Below are the code and all the weights of a small trained network. Each question names an input and a class and asks about switching units off, where a switched-off unit gives its printed mean instead of its output.

import numpy as np


def w(rows, s, z=0):
    codes = np.array(rows[::2]) - 128.0
    scale = np.full(codes.shape[1], s)
    scale[-1] = z or s
    return codes * scale


def norm(h):
    return h / np.sqrt((h * h).mean(-1, keepdims=True) + 1e-5)


def f(y):
    return y / 2 * (1 + np.tanh(0.7978845608 * (y + 0.044715 * y**3)))


def log_softmax(a):
    a = a - a.max(-1, keepdims=True)
    return a - np.log(np.exp(a).sum(-1, keepdims=True))


def net(x, mask):
    res = np.array(x, float).reshape(1, 4) / 4 @ E
    u = 0
    for l in range(3):
        y = f(norm(res) @ A[l][:, :-1].T + A[l][:, -1])
        res = res + np.where(mask[u : u + 12], y, B[l][:, -1]) @ B[l][:, :-1]
        u += 12
    return log_softmax(norm(res)[-1] @ U[:, :-1].T + U[:, -1])


A, B = {}, {}
E = w([
[165,72,98,254],'x0',
[90,16,128,109],'x1',
[133,86,198,120],'x2',
[228,141,91,74],'x3',
],0.0031)
A[0] = w([
[125,148,163,2,69],'0.n1',
[133,116,144,121,92],'0.n2',
[140,148,182,84,138],'0.n3',
[16,147,173,125,254],'0.n4',
[132,128,128,124,110],'0.n5',
[132,123,133,119,121],'0.n6',
[133,126,129,124,116],'0.n7',
[61,68,150,121,94],'0.n8',
[120,119,119,150,127],'0.n9',
[112,123,125,141,158],'0.n10',
[131,192,115,116,60],'0.n11',
[115,124,122,136,158],'0.n12',
],0.0086,0.0019)
B[0] = w([
[34,57,3,31,220],'0.n1',
[133,112,127,154,121],'0.n2',
[105,119,33,140,162],'0.n3',
[29,106,125,140,253],'0.n4',
[129,127,122,146,124],'0.n5',
[128,123,117,170,126],'0.n6',
[128,126,119,155,125],'0.n7',
[84,221,145,237,187],'0.n8',
[126,120,145,39,136],'0.n9',
[121,128,140,62,140],'0.n10',
[115,182,171,189,153],'0.n11',
[120,132,136,69,138],'0.n12',
],0.0046,0.0037)
A[1] = w([
[26,121,176,137,184],'1.n1',
[1,134,154,129,255],'1.n2',
[134,109,56,85,159],'1.n3',
[155,133,73,103,156],'1.n4',
[120,106,138,162,139],'1.n5',
[155,195,136,133,98],'1.n6',
[132,128,128,126,121],'1.n7',
[151,59,107,162,173],'1.n8',
[121,120,141,146,122],'1.n9',
[76,138,156,171,194],'1.n10',
[96,136,157,160,176],'1.n11',
[65,156,115,127,141],'1.n12',
],0.0087,0.0047)
B[1] = w([
[59,157,54,90,207],'1.n1',
[5,130,1,32,254],'1.n2',
[33,149,92,125,164],'1.n3',
[58,149,108,145,151],'1.n4',
[158,140,118,59,143],'1.n5',
[131,169,105,193,130],'1.n6',
[124,125,132,134,125],'1.n7',
[110,123,126,22,166],'1.n8',
[153,135,117,108,130],'1.n9',
[154,137,61,68,182],'1.n10',
[152,134,80,86,160],'1.n11',
[112,76,132,93,167],'1.n12',
],0.0057,0.0086)
A[2] = w([
[116,152,156,147,78],'2.n1',
[138,127,99,142,110],'2.n2',
[160,97,42,169,240],'2.n3',
[132,122,115,136,115],'2.n4',
[127,123,127,125,136],'2.n5',
[133,118,120,160,85],'2.n6',
[164,130,79,161,167],'2.n7',
[111,151,155,156,43],'2.n8',
[139,64,198,106,8],'2.n9',
[170,36,252,104,81],'2.n10',
[210,247,198,207,144],'2.n11',
[132,158,188,46,186],'2.n12',
],0.0035,0.0012)
B[2] = w([
[137,81,132,167,73],'2.n1',
[105,123,130,117,137],'2.n2',
[65,149,82,18,253],'2.n3',
[117,129,140,126,127],'2.n4',
[131,137,130,120,136],'2.n5',
[108,115,164,145,89],'2.n6',
[69,132,85,100,162],'2.n7',
[138,57,163,187,60],'2.n8',
[226,116,164,118,45],'2.n9',
[238,64,110,37,67],'2.n10',
[89,194,2,230,131],'2.n11',
[179,143,77,118,163],'2.n12',
],0.0023,0.0012)
U = w([
[187,197,123,249,176],'0',
[218,61,176,83,143],'1',
[124,111,200,180,10],'2',
[122,116,211,169,17],'3',
[32,129,58,75,196],'4',
[117,103,214,192,2],'5',
],0.014,0.0073)

Each question gives the input, the list of numbers given to net, and the class t.
The units are the neurons (one row each of A and B). Each row of codes is followed by its name. A weight is (code - 128) times the scale printed after its matrix; where a second scale follows, it is the last column's (A, B and U).
mask holds one flag per neuron, layer by layer. A switched-off neuron (its flag False) gives its mean, the last column of its row in B, instead of its output. The means were averaged over made-up inputs and are rounded, as every weight is.
A unit's drop is (log p(t) with every unit on - log p(t) with that unit switched off) / (log p(t) with every unit on - log p(t) with every unit switched off).
The circuit of an input: a set's keep is (log p(t) with only the set's units on - log p(t) with every unit switched off) / (log p(t) with every unit on - log p(t) with every unit switched off). Starting from the 12 units with the biggest drops (on a tie, the unit counted first), units are removed one at a time, each time the one whose removal leaves the highest keep (on an exact tie, the one counted first), for as long as the keep stays at least 0.8.
units of the circuit, in order: the units of the circuit, biggest drop first
top k neurons: the k neurons with the biggest drops, biggest first
k most important neurons of layer l: the k neurons of layer l with the biggest drops, biggest first
drop when u is switched off: that unit's drop, to one decimal
input [4,0,2,7], class 1: units of the circuit, in order	[1.n2, 0.n1, 1.n1]
input [6,0,0,2], class 1: top 3 neurons	[1.n2, 0.n1, 1.n1]
input [-1,-3,-6,0], class 0: 2 most important neurons of layer 1	[1.n2, 1.n6]
input [8,6,7,3], class 1: top 3 neurons	[1.n2, 0.n4, 0.n1]
input [5,1,-1,-1], class 1: top 4 neurons	[0.n1, 0.n4, 1.n2, 1.n1]
input [7,5,7,3], class 1: top 2 neurons	[1.n2, 0.n4]
input [3,-8,8,8], class 0: most important neuron of layer 1	[1.n2]
input [1,-5,5,7], class 0: top 2 neurons	[1.n2, 1.n1]
input [3,5,3,5], class 1: top 2 neurons	[1.n2, 0.n1]
input [-2,-5,-5,5], class 0: 2 most important neurons of layer 0	[0.n4, 0.n11]
input [1,-5,7,1], class 0: 2 most important neurons of layer 0	[0.n1, 0.n4]
input [7,7,7,8], class 1: drop when 1.n2 is switched off	0.3
input [4,-5,3,6], class 0: drop when 0.n1 is switched off	0.1
input [6,6,5,5], class 1: drop when 1.n5 is switched off	0.0
